Below is a small trained network, with its code and all its weights. Each question gives an input and a target symbol and asks what happens when units are switched off, that is, made to give their printed mean instead of their output.

import numpy as np


def w(rows, s, z=0):
    codes = np.array(rows[::2]) - 128.0
    scale = np.full(codes.shape[1], s)
    scale[-1] = z or s
    return codes * scale


def f(y):
    return np.maximum(y, 0)


def softmax(a):
    e = np.exp(a - a.max(-1, keepdims=True))
    return e / e.sum(-1, keepdims=True)


def log_softmax(a):
    a = a - a.max(-1, keepdims=True)
    return a - np.log(np.exp(a).sum(-1, keepdims=True))


def net(x, mask):
    ids = ['αβγδεημπτψω'.index(c) for c in x.split()]
    T = len(ids)
    res = E[ids] + P[:T]
    u = 0
    for l in range(2):
        q, k, v = (res @ M[l].T for M in (Q, K, V))
        z = softmax(np.where(np.tri(T) > 0, q @ k.T / 4**0.5, -1e9)) @ v
        res = res + np.where(mask[u], z, O[l][:, -1]) @ O[l][:, :-1]
        u += 1
        y = f(res @ A[l][:, :-1].T + A[l][:, -1])
        res = res + np.where(mask[u : u + 4], y, B[l][:, -1]) @ B[l][:, :-1]
        u += 4
    return log_softmax(res[-1] @ U[:, :-1].T + U[:, -1])


Q, K, V, O, A, B = {}, {}, {}, {}, {}, {}
E = w([
[113,104,130,114,105,54,199,169,142],'α',
[226,86,251,76,141,64,184,186,54],'β',
[69,125,164,117,123,156,238,147,212],'γ',
[52,201,185,151,141,42,136,73,132],'δ',
[122,165,96,177,79,122,144,211,73],'ε',
[145,78,102,163,122,163,207,132,122],'η',
[74,85,153,208,181,131,77,134,110],'μ',
[203,149,82,164,155,65,110,86,93],'π',
[121,105,92,112,161,135,140,60,188],'τ',
[131,82,71,164,173,65,85,187,184],'ψ',
[156,153,145,189,120,135,133,113,185],'ω',
],0.018)
P = w([
[122,163,193,39,240,140,177,215,66],'0',
[130,159,175,57,225,134,172,188,88],'1',
[134,151,155,82,204,123,162,166,101],'2',
[132,138,145,100,178,114,158,148,118],'3',
[127,128,130,120,160,104,148,120,132],'4',
[135,113,116,139,136,98,140,101,139],'5',
[131,111,105,154,123,86,128,74,156],'6',
[130,98,88,168,96,79,125,58,170],'7',
[127,90,74,192,85,76,119,38,186],'8',
[130,82,65,208,62,70,115,25,191],'9',
[126,75,47,230,48,65,112,2,193],'10',
],0.0081)
Q[0] = w([
[163,190,128,82,130,227,40,105,111],'L0H1',
[98,148,162,139,41,199,144,85,40],'L0H1',
[176,214,111,234,183,32,212,182,187],'L0H1',
[110,86,90,210,254,143,149,109,80],'L0H1',
],0.021)
K[0] = w([
[157,142,197,33,207,148,164,190,120],'L0H1',
[101,97,123,127,214,70,191,108,95],'L0H1',
[144,73,79,255,75,167,109,73,190],'L0H1',
[173,144,116,105,120,155,18,93,175],'L0H1',
],0.021)
V[0] = w([
[133,104,214,131,36,70,197,164,179],'L0H1',
[133,70,130,200,179,193,138,130,69],'L0H1',
[47,190,1,69,105,158,154,142,79],'L0H1',
[159,16,109,65,131,88,173,91,103],'L0H1',
],0.0082)
O[0] = w([
[198,152,151,160,152,78,120,195,211,145],'L0H1',
[91,74,133,168,68,128,191,121,99,206],'L0H1',
[90,114,92,1,52,52,104,142,149,2],'L0H1',
[79,40,127,111,157,60,156,134,112,155],'L0H1',
],0.0056,0.0037)
A[0] = w([
[204,121,50,74,73,173,184,139,136,52],'L0N1',
[134,125,132,93,49,247,142,95,114,5],'L0N2',
[57,152,93,130,162,151,128,128,178,151],'L0N3',
[133,150,110,133,89,142,110,158,115,79],'L0N4',
],0.016,0.0023)
B[0] = w([
[56,164,186,161,138,89,107,35,111,192],'L0N1',
[166,135,171,119,91,168,155,156,104,143],'L0N2',
[189,55,169,88,48,117,61,154,126,253],'L0N3',
[181,47,129,73,1,170,68,108,104,160],'L0N4',
],0.008,0.0053)
Q[1] = w([
[58,87,28,52,169,180,123,70,96],'L1H1',
[248,101,108,122,93,93,154,127,121],'L1H1',
[159,12,214,117,80,45,123,64,58],'L1H1',
[178,94,184,223,141,105,162,139,93],'L1H1',
],0.017)
K[1] = w([
[133,101,142,27,212,127,138,186,113],'L1H1',
[67,133,117,163,95,96,105,99,212],'L1H1',
[100,52,5,208,129,97,65,51,204],'L1H1',
[188,127,117,178,102,108,118,57,201],'L1H1',
],0.018)
V[1] = w([
[74,152,74,238,86,56,139,200,114],'L1H1',
[111,106,178,128,155,2,62,71,79],'L1H1',
[67,141,248,133,112,165,130,98,135],'L1H1',
[192,191,92,125,143,121,193,60,81],'L1H1',
],0.0092)
O[1] = w([
[91,210,198,93,208,124,191,196,82,204],'L1H1',
[144,150,90,2,154,174,165,132,81,254],'L1H1',
[140,173,99,122,148,97,185,72,160,134],'L1H1',
[165,156,102,188,49,95,126,170,101,110],'L1H1',
],0.0081,0.0076)
A[1] = w([
[125,131,200,139,97,161,110,74,92,127],'L1N1',
[87,108,96,204,112,166,107,159,95,3],'L1N2',
[112,179,85,170,122,145,81,173,190,2],'L1N3',
[146,169,101,156,194,95,24,81,10,105],'L1N4',
],0.011,0.0048)
B[1] = w([
[154,141,160,153,87,167,61,108,130,238],'L1N1',
[133,127,144,74,184,208,138,116,141,163],'L1N2',
[92,59,82,101,100,96,68,157,116,171],'L1N3',
[135,169,121,1,117,211,143,152,189,255],'L1N4',
],0.0064,0.005)
U = w([
[111,121,93,108,180,94,68,215,158,114],'α',
[246,110,191,106,139,93,125,113,90,2],'β',
[146,111,181,85,55,175,186,172,254,21],'γ',
[216,198,79,74,137,158,148,127,190,78],'δ',
[85,222,185,64,62,67,64,81,135,130],'ε',
[77,119,76,123,109,46,201,166,143,182],'η',
[114,131,134,161,141,198,209,45,99,125],'μ',
[125,164,83,117,38,166,104,189,63,173],'π',
[157,76,104,95,96,123,101,69,141,123],'τ',
[81,111,166,111,183,206,75,150,128,144],'ψ',
[200,178,136,189,121,145,93,151,182,224],'ω',
],0.0066,0.0064)

Each question gives the input, a string of symbols that net reads in full, and the target symbol t.
The units are the heads (4 rows each of Q, K, V and O) and the neurons (one row each of A and B). Each row of codes is followed by its name. A weight is (code - 128) times the scale printed after its matrix; where a second scale follows, it is the last column's (O, A, B and U).
mask holds one flag per unit, layer by layer, with each layer's heads first. A switched-off unit (its flag False) gives its mean, the last column of its rows in O or B, instead of its output. The means were averaged over made-up inputs and are rounded, as every weight is.
A unit's drop is (log p(t) with every unit on - log p(t) with that unit switched off) / (log p(t) with every unit on - log p(t) with every unit switched off).
The circuit of an input: a set's keep is (log p(t) with only the set's units on - log p(t) with every unit switched off) / (log p(t) with every unit on - log p(t) with every unit switched off). Starting from all 10 units, units are removed one at a time, each time the one whose removal leaves the highest keep (on an exact tie, the one counted first), for as long as the keep stays at least 0.8.
circuit, biggest first: the units of the circuit, biggest drop first
unit that matters most: the unit with the biggest drop
k most important neurons: the k neurons with the biggest drops, biggest first
top k neurons in layer l: the k neurons of layer l with the biggest drops, biggest first
input ψ τ ω ψ γ, target ω: unit that matters most : L0H1
input μ η ω δ τ ω τ β ε γ, target ε: 2 most important neurons : L0N1; L0N4
input δ η β δ η τ, target τ: circuit, biggest first : L1H1; L0N3
input ω β ω δ μ η δ α ω μ, target ω: circuit, biggest first : L0H1; L1H1
input μ γ η τ η δ, target τ: circuit, biggest first : L1H1; L0H1
input α ψ ω η δ, target ω: circuit, biggest first : L1H1; L0H1
input τ ω β π, target ω: 2 most important neurons : L0N1; L0N3
input τ π δ ε β, target ε: circuit, biggest first : L0H1; L0N1
input ψ ε μ τ, target τ: circuit, biggest first : L0N3; L1H1
input π γ β δ μ β δ ε, target ε: 2 most important neurons : L0N1; L0N4
input α δ π μ ψ π β η δ, target η: circuit, biggest first : L0H1; L1H1; L0N1
input τ β ψ η π γ, target π: 2 most important neurons : L0N3; L0N2
input α α γ δ δ δ α δ η η ε, target η: top 2 neurons in layer 0 : L0N1; L0N3
input τ δ α μ β, target μ: circuit, biggest first : L0H1; L1H1
input γ μ ψ γ α π η, target π: top neuron in layer 1 : L1N1
input μ τ π δ δ ω ε ε, target ω: circuit, biggest first : L1H1; L0H1
input π γ ψ ε, target ψ: 2 most important neurons : L0N4; L0N3
input η δ δ, target η: top 2 neurons in layer 1 : L1N1; L1N4
input β δ ε ω ε γ β δ, target δ: circuit, biggest first : L0N3; L1H1; L0H1
input π η α ψ τ, target ψ: circuit, biggest first : L1H1
input ε ψ γ, target ψ: circuit, biggest first : L1H1; L0N3
input δ τ α δ π ε ω δ π γ δ, target π: 2 most important neurons : L0N1; L0N3
input ω ψ δ α ε δ η ε τ δ, target τ: top 2 neurons in layer 0 : L0N3; L0N1
input η α π π ω δ, target ω: circuit, biggest first : L0H1; L1H1
input π η τ μ μ, target τ: circuit, biggest first : L1H1; L0H1
input ε α β δ τ μ μ τ π, target δ: 3 most important neurons : L1N4; L0N3; L0N4
input ψ α η τ π, target τ: circuit, biggest first : L1H1
input ω μ ψ η, target ψ: 2 most important neurons : L0N1; L1N1
input η ε η α η, target η: 2 most important neurons : L0N3; L1N1
